Below are the code and all the weights of a small trained network. Each question names an input and a target symbol and asks about switching units off, where a switched-off unit gives its printed mean instead of its output.

import numpy as np


def w(rows, s, z=0):
    codes = np.array(rows[::2]) - 128.0
    scale = np.full(codes.shape[1], s)
    scale[-1] = z or s
    return codes * scale


def norm(h):
    return h / np.sqrt((h * h).mean(-1, keepdims=True) + 1e-5)


def f(y):
    return np.maximum(y, 0)


def softmax(a):
    e = np.exp(a - a.max(-1, keepdims=True))
    return e / e.sum(-1, keepdims=True)


def log_softmax(a):
    a = a - a.max(-1, keepdims=True)
    return a - np.log(np.exp(a).sum(-1, keepdims=True))


def net(x, mask):
    ids = ['ζηθξπστφω'.index(c) for c in x.split()]
    T = len(ids)
    res = E[ids] + P[:T]
    r = norm(res)
    for j in range(2):
        rows = slice(4 * j, 4 * j + 4)
        q, k, v = (r @ M[0][rows].T for M in (Q, K, V))
        z = softmax(np.where(np.tri(T) > 0, q @ k.T / 4**0.5, -1e9)) @ v
        o = O[0][rows]
        res = res + np.where(mask[j], z, o[:, -1]) @ o[:, :-1]
    y = f(norm(res) @ A[0][:, :-1].T + A[0][:, -1])
    res = res + np.where(mask[2:10], y, B[0][:, -1]) @ B[0][:, :-1]
    return log_softmax(norm(res)[-1] @ U[:, :-1].T + U[:, -1])


Q, K, V, O, A, B = {}, {}, {}, {}, {}, {}
E = w([
[173,172,87],'ζ',
[168,77,97],'η',
[162,148,100],'θ',
[147,171,95],'ξ',
[182,140,104],'π',
[190,115,32],'σ',
[2,88,112],'τ',
[112,191,191],'φ',
[226,165,104],'ω',
],0.0094)
P = w([
[191,166,150],'0',
[115,164,109],'1',
[225,146,194],'2',
[118,148,96],'3',
[253,138,202],'4',
[122,147,85],'5',
],0.0052)
Q[0] = w([
[117,190,21],'head 1',
[85,168,42],'head 1',
[181,108,134],'head 1',
[115,155,49],'head 1',
[72,59,117],'head 2',
[254,232,117],'head 2',
[49,73,166],'head 2',
[117,95,187],'head 2',
],0.0083)
K[0] = w([
[226,72,114],'head 1',
[207,65,73],'head 1',
[110,207,188],'head 1',
[205,107,103],'head 1',
[99,76,1],'head 2',
[156,157,225],'head 2',
[89,162,54],'head 2',
[249,64,92],'head 2',
],0.008)
V[0] = w([
[109,93,1],'head 1',
[109,221,140],'head 1',
[58,56,49],'head 1',
[50,116,123],'head 1',
[106,111,131],'head 2',
[178,130,230],'head 2',
[145,64,44],'head 2',
[104,90,219],'head 2',
],0.0067)
O[0] = w([
[124,100,27,126],'head 1',
[2,172,192,173],'head 1',
[166,145,72,2],'head 1',
[150,189,76,9],'head 1',
[123,122,137,82],'head 2',
[105,172,96,187],'head 2',
[98,55,97,103],'head 2',
[80,157,192,51],'head 2',
],0.0056,0.0049)
A[0] = w([
[212,82,137,82],'neuron 1',
[119,92,209,51],'neuron 2',
[173,3,38,58],'neuron 3',
[139,144,33,252],'neuron 4',
[183,187,169,106],'neuron 5',
[85,42,154,34],'neuron 6',
[61,54,123,49],'neuron 7',
[28,106,63,109],'neuron 8',
],0.0063,0.0031)
B[0] = w([
[37,43,208,196],'neuron 1',
[209,198,183,141],'neuron 2',
[153,205,126,198],'neuron 3',
[100,84,147,254],'neuron 4',
[45,94,48,228],'neuron 5',
[139,181,80,138],'neuron 6',
[253,193,60,142],'neuron 7',
[247,163,193,167],'neuron 8',
],0.0049,0.0042)
U = w([
[46,141,11,2],'ζ',
[180,62,45,199],'η',
[248,127,226,154],'θ',
[151,206,204,85],'ξ',
[77,44,197,106],'π',
[199,132,21,164],'σ',
[96,73,170,128],'τ',
[72,189,141,228],'φ',
[111,5,85,50],'ω',
],0.012,0.0055)

Each question gives the input, a string of symbols that net reads in full, and the target symbol t.
The units are the heads (4 rows each of Q, K, V and O) and the neurons (one row each of A and B). Each row of codes is followed by its name. A weight is (code - 128) times the scale printed after its matrix; where a second scale follows, it is the last column's (O, A, B and U).
mask holds one flag per unit, heads first, then neurons. A switched-off unit (its flag False) gives its mean, the last column of its rows in O or B, instead of its output. The means were averaged over made-up inputs and are rounded, as every weight is.
A unit's drop is (log p(t) with every unit on - log p(t) with that unit switched off) / (log p(t) with every unit on - log p(t) with every unit switched off).
The circuit of an input: a set's keep is (log p(t) with only the set's units on - log p(t) with every unit switched off) / (log p(t) with every unit on - log p(t) with every unit switched off). Starting from all 10 units, units are removed one at a time, each time the one whose removal leaves the highest keep (on an exact tie, the one counted first), for as long as the keep stays at least 0.8.
units of the circuit, in order: the units of the circuit, biggest drop first
top k neurons: the k neurons with the biggest drops, biggest first
which heads matter: for each layer, one digit per head in row order, 1 if its drop is at least 0.15 and else 0, layers parted by /
input τ ξ ζ, target σ: units of the circuit, in order	(head 1; neuron 5)
input ω ω θ ξ, target ξ: units of the circuit, in order	(neuron 5; neuron 8)
input ξ ξ ξ ζ θ θ, target θ: units of the circuit, in order	(neuron 8; head 1)
input θ ζ ξ, target φ: units of the circuit, in order	(neuron 5; neuron 8)
input φ ξ π π, target φ: units of the circuit, in order	(head 2)
input ζ η ω σ θ θ, target σ: which heads matter	10
input π ζ η τ ω ξ, target η: units of the circuit, in order	(head 1; neuron 1; neuron 4; head 2)
input θ θ θ π, target π: which heads matter	10
input φ ξ π, target ξ: which heads matter	01
input π φ η η ω τ, target η: units of the circuit, in order	(head 1; neuron 7; neuron 8)
input θ τ θ ξ φ η, target σ: which heads matter	00
input θ ω φ ξ θ, target ξ: which heads matter	01
input η π τ ω, target η: units of the circuit, in order	(head 1; neuron 1; head 2)
input η ζ θ ζ, target η: units of the circuit, in order	(head 1)
input ω π θ π ζ π, target π: units of the circuit, in order	(neuron 1; head 1)
input φ τ ξ ζ φ ω, target φ: units of the circuit, in order	(head 2; neuron 5)
input φ π τ ζ θ θ, target φ: which heads matter	01
input ζ θ ω ξ, target ξ: which heads matter	10
input θ ω θ ζ ζ ω, target ω: which heads matter	10
input θ θ τ, target σ: top 3 neurons	(neuron 7; neuron 6; neuron 1)
input θ σ σ η ξ, target η: which heads matter	10
input ξ ξ θ θ ξ, target φ: which heads matter	11
input η θ η θ τ, target σ: which heads matter	10
input θ θ τ σ θ ξ, target σ: top 3 neurons	(neuron 1; neuron 8; neuron 5)
